Below are the code and all the weights of a small trained network. Each question names an input and a class and asks about switching units off, where a switched-off unit gives its printed mean instead of its output.

import numpy as np


def w(rows, s, z=0):
    codes = np.array(rows[::2]) - 128.0
    scale = np.full(codes.shape[1], s)
    scale[-1] = z or s
    return codes * scale


def norm(h):
    return h / np.sqrt((h * h).mean(-1, keepdims=True) + 1e-5)


def f(y):
    return y / 2 * (1 + np.tanh(0.7978845608 * (y + 0.044715 * y**3)))


def log_softmax(a):
    a = a - a.max(-1, keepdims=True)
    return a - np.log(np.exp(a).sum(-1, keepdims=True))


def net(x, mask):
    res = np.array(x, float).reshape(1, 5) / 4 @ E
    u = 0
    for l in range(2):
        y = f(norm(res) @ A[l][:, :-1].T + A[l][:, -1])
        res = res + np.where(mask[u : u + 4], y, B[l][:, -1]) @ B[l][:, :-1]
        u += 4
    return log_softmax(norm(res)[-1] @ U[:, :-1].T + U[:, -1])


A, B = {}, {}
E = w([
[80,130,144,138,143,120,145,107,113,196],'x0',
[30,135,104,92,134,120,73,78,124,67],'x1',
[90,1,206,64,94,36,139,160,150,110],'x2',
[134,95,132,153,203,101,131,87,147,118],'x3',
[200,108,201,121,183,168,141,211,172,151],'x4',
],0.0093)
A[0] = w([
[86,201,97,129,155,154,77,64,2,67,113],'0.n1',
[63,77,168,45,64,41,106,51,169,89,91],'0.n2',
[96,204,90,130,166,174,99,88,100,97,252],'0.n3',
[136,99,232,142,66,13,231,175,128,143,76],'0.n4',
],0.0072,0.0041)
B[0] = w([
[76,111,135,110,167,48,207,164,67,93,236],'0.n1',
[151,80,90,177,2,150,119,111,142,203,247],'0.n2',
[128,179,179,145,187,101,161,179,56,156,253],'0.n3',
[82,166,58,123,192,140,119,165,174,27,206],'0.n4',
],0.013,0.0072)
A[1] = w([
[114,115,254,109,157,142,68,148,86,61,151],'1.n1',
[128,60,147,113,128,139,106,156,171,145,127],'1.n2',
[190,187,155,165,160,132,130,153,75,176,254],'1.n3',
[108,102,154,100,136,115,164,103,100,160,152],'1.n4',
],0.009,0.0036)
B[1] = w([
[121,140,78,130,111,102,117,102,77,150,159],'1.n1',
[69,193,103,137,99,122,118,172,131,45,158],'1.n2',
[249,100,159,80,159,185,106,116,144,153,255],'1.n3',
[104,156,87,155,146,157,74,187,113,125,151],'1.n4',
],0.015,0.0095)
U = w([
[223,155,156,61,244,148,137,95,5,166,164],'0',
[42,181,175,66,224,64,254,230,89,31,243],'1',
[32,152,42,168,85,111,104,119,220,42,149],'2',
[24,39,115,110,42,66,74,74,84,148,4],'3',
[226,134,226,78,194,202,130,108,246,196,66],'4',
],0.0073,0.0042)

Each question gives the input, the list of numbers given to net, and the class t.
The units are the neurons (one row each of A and B). Each row of codes is followed by its name. A weight is (code - 128) times the scale printed after its matrix; where a second scale follows, it is the last column's (A, B and U).
mask holds one flag per neuron, layer by layer. A switched-off neuron (its flag False) gives its mean, the last column of its row in B, instead of its output. The means were averaged over made-up inputs and are rounded, as every weight is.
A unit's drop is (log p(t) with every unit on - log p(t) with that unit switched off) / (log p(t) with every unit on - log p(t) with every unit switched off).
The circuit of an input: a set's keep is (log p(t) with only the set's units on - log p(t) with every unit switched off) / (log p(t) with every unit on - log p(t) with every unit switched off). Starting from all 8 units, units are removed one at a time, each time the one whose removal leaves the highest keep (on an exact tie, the one counted first), for as long as the keep stays at least 0.8.
circuit, biggest first: the units of the circuit, biggest drop first
most important unit: the unit with the biggest drop
k most important neurons: the k neurons with the biggest drops, biggest first
top k neurons in layer l: the k neurons of layer l with the biggest drops, biggest first
drop of u: that unit's drop, to one decimal
input [0,8,-5,0,-3], class 1: circuit, biggest first -> 0.n1
input [-8,3,1,-4,-1], class 3: circuit, biggest first -> 1.n3, 0.n4, 0.n2
input [-8,0,8,1,-8], class 2: circuit, biggest first -> 0.n4, 0.n3
input [4,-8,-4,-4,2], class 4: circuit, biggest first -> 0.n1, 0.n3
input [-5,4,3,-6,-2], class 3: 2 most important neurons -> 0.n4, 0.n2
input [1,-8,-5,4,1], class 4: top 2 neurons in layer 0 -> 0.n1, 0.n3
input [3,-7,7,-8,-1], class 2: 2 most important neurons -> 0.n3, 0.n1
input [-4,7,0,-7,-6], class 1: 2 most important neurons -> 0.n1, 0.n3
input [5,5,0,3,-8], class 1: 4 most important neurons -> 0.n1, 0.n3, 1.n3, 1.n1
input [1,-7,2,3,1], class 1: top 2 neurons in layer 0 -> 0.n4, 0.n2
input [5,-7,-5,5,1], class 4: circuit, biggest first -> 0.n1, 1.n3
input [-7,8,6,-8,4], class 2: top 2 neurons in layer 1 -> 1.n2, 1.n3
input [2,-7,1,5,1], class 1: 2 most important neurons -> 0.n4, 1.n3
input [2,-8,5,-5,6], class 1: circuit, biggest first -> 0.n4
input [1,-3,-5,6,1], class 4: 2 most important neurons -> 1.n3, 0.n1
input [1,-2,-4,-4,4], class 4: 2 most important neurons -> 0.n1, 1.n3
input [2,1,-5,3,-1], class 1: 2 most important neurons -> 0.n1, 0.n2
input [-5,1,-6,7,-7], class 1: 2 most important neurons -> 0.n1, 0.n2
input [3,-6,4,-6,7], class 1: top 3 neurons in layer 0 -> 0.n4, 0.n2, 0.n3
input [0,-5,6,-2,-7], class 2: most important unit -> 0.n4
input [-6,5,-3,-2,0], class 1: top 2 neurons in layer 0 -> 0.n1, 0.n2
input [6,2,1,3,5], class 2: top 2 neurons in layer 0 -> 0.n3, 0.n1
input [8,7,-7,2,-7], class 1: drop of 0.n1 -> 1.0
input [7,-1,7,1,-5], class 2: drop of 0.n4 -> 0.2
